Below is a small trained network, with its code and all its weights. Each question gives an input and a target symbol and asks what happens when units are switched off, that is, made to give their printed mean instead of their output.

import numpy as np


def w(rows, s, z=0):
    codes = np.array(rows[::2]) - 128.0
    scale = np.full(codes.shape[1], s)
    scale[-1] = z or s
    return codes * scale


def norm(h):
    return h / np.sqrt((h * h).mean(-1, keepdims=True) + 1e-5)


def f(y):
    return y / 2 * (1 + np.tanh(0.7978845608 * (y + 0.044715 * y**3)))


def softmax(a):
    e = np.exp(a - a.max(-1, keepdims=True))
    return e / e.sum(-1, keepdims=True)


def log_softmax(a):
    a = a - a.max(-1, keepdims=True)
    return a - np.log(np.exp(a).sum(-1, keepdims=True))


def net(x, mask):
    ids = ['ΣΦβεθμξτω'.index(c) for c in x.split()]
    T = len(ids)
    res = E[ids] + P[:T]
    r = norm(res)
    for j in range(2):
        rows = slice(2 * j, 2 * j + 2)
        q, k, v = (r @ M[0][rows].T for M in (Q, K, V))
        z = softmax(np.where(np.tri(T) > 0, q @ k.T / 2**0.5, -1e9)) @ v
        o = O[0][rows]
        res = res + np.where(mask[j], z, o[:, -1]) @ o[:, :-1]
    y = f(norm(res) @ A[0][:, :-1].T + A[0][:, -1])
    res = res + np.where(mask[2:6], y, B[0][:, -1]) @ B[0][:, :-1]
    return log_softmax(norm(res)[-1] @ U[:, :-1].T + U[:, -1])


Q, K, V, O, A, B = {}, {}, {}, {}, {}, {}
E = w([
[158,233,248],'Σ',
[116,172,160],'Φ',
[72,56,115],'β',
[52,105,84],'ε',
[64,146,151],'θ',
[137,126,113],'μ',
[100,133,127],'ξ',
[10,244,197],'τ',
[76,102,159],'ω',
],0.015)
P = w([
[203,120,83],'0',
[166,112,247],'1',
[74,139,122],'2',
[162,99,114],'3',
[173,81,247],'4',
[77,187,96],'5',
[179,119,155],'6',
[162,50,233],'7',
[84,203,92],'8',
[155,99,113],'9',
[122,8,213],'10',
[88,218,87],'11',
[131,82,86],'12',
],0.013)
Q[0] = w([
[103,114,147],'h1',
[49,156,56],'h1',
[175,241,93],'h2',
[100,80,251],'h2',
],0.013)
K[0] = w([
[136,118,76],'h1',
[130,250,79],'h1',
[83,81,183],'h2',
[161,201,86],'h2',
],0.015)
V[0] = w([
[252,119,51],'h1',
[224,75,144],'h1',
[254,138,3],'h2',
[139,27,103],'h2',
],0.0061)
O[0] = w([
[150,176,74,3],'h1',
[255,138,92,62],'h1',
[46,85,227,198],'h2',
[150,55,132,80],'h2',
],0.0097,0.0021)
A[0] = w([
[90,235,197,252],'n1',
[32,27,17,239],'n2',
[146,80,201,139],'n3',
[128,83,1,239],'n4',
],0.012,0.0027)
B[0] = w([
[120,83,92,254],'n1',
[149,233,195,228],'n2',
[97,253,116,198],'n3',
[48,82,148,156],'n4',
],0.011,0.0081)
U = w([
[192,192,139,127],'Σ',
[183,68,110,251],'Φ',
[130,66,209,36],'β',
[128,153,158,2],'ε',
[114,55,176,129],'θ',
[161,2,167,187],'μ',
[158,240,82,111],'ξ',
[77,142,22,172],'τ',
[157,6,255,191],'ω',
],0.011,0.0052)

Each question gives the input, a string of symbols that net reads in full, and the target symbol t.
The units are the heads (2 rows each of Q, K, V and O) and the neurons (one row each of A and B). Each row of codes is followed by its name. A weight is (code - 128) times the scale printed after its matrix; where a second scale follows, it is the last column's (O, A, B and U).
mask holds one flag per unit, heads first, then neurons. A switched-off unit (its flag False) gives its mean, the last column of its rows in O or B, instead of its output. The means were averaged over made-up inputs and are rounded, as every weight is.
A unit's drop is (log p(t) with every unit on - log p(t) with that unit switched off) / (log p(t) with every unit on - log p(t) with every unit switched off).
The circuit of an input: a set's keep is (log p(t) with only the set's units on - log p(t) with every unit switched off) / (log p(t) with every unit on - log p(t) with every unit switched off). Starting from all 6 units, units are removed one at a time, each time the one whose removal leaves the highest keep (on an exact tie, the one counted first), for as long as the keep stays at least 0.8.
circuit, biggest first: the units of the circuit, biggest drop first
most important unit: the unit with the biggest drop
k most important neurons: the k neurons with the biggest drops, biggest first
drop when u is switched off: that unit's drop, to one decimal
input ξ Σ μ Σ μ ω ξ ξ ξ Φ, target Φ: circuit, biggest first	h2; n3; n2
input ξ Σ ω τ, target τ: circuit, biggest first	n2; h2; n1
input ω β ξ ω μ, target Σ: most important unit	n3
input ω ω ω θ ε ω ξ Φ, target Σ: circuit, biggest first	n3; h2
input ω ξ ξ ξ ω, target Σ: circuit, biggest first	n3; h1
input τ Φ ξ ξ ξ ξ ω ξ ξ ω μ, target ξ: circuit, biggest first	n3; h2
input τ ω ω ω β, target ξ: circuit, biggest first	n3; h2
input ω ξ Φ ξ β, target Σ: 2 most important neurons	n3; n1
input ε τ μ Φ β ξ μ, target Φ: 2 most important neurons	n2; n3
input ξ ξ Σ Φ ω θ τ, target τ: 3 most important neurons	n1; n2; n3
input ω θ τ ξ θ, target Σ: drop when h1 is switched off	0.5
input τ ξ ξ Φ ω θ ξ, target Φ: drop when h1 is switched off	-0.1
input τ μ ξ Σ β, target ξ: drop when n3 is switched off	0.8
input τ ξ Φ ξ ω ω ξ Φ, target ξ: circuit, biggest first	h2
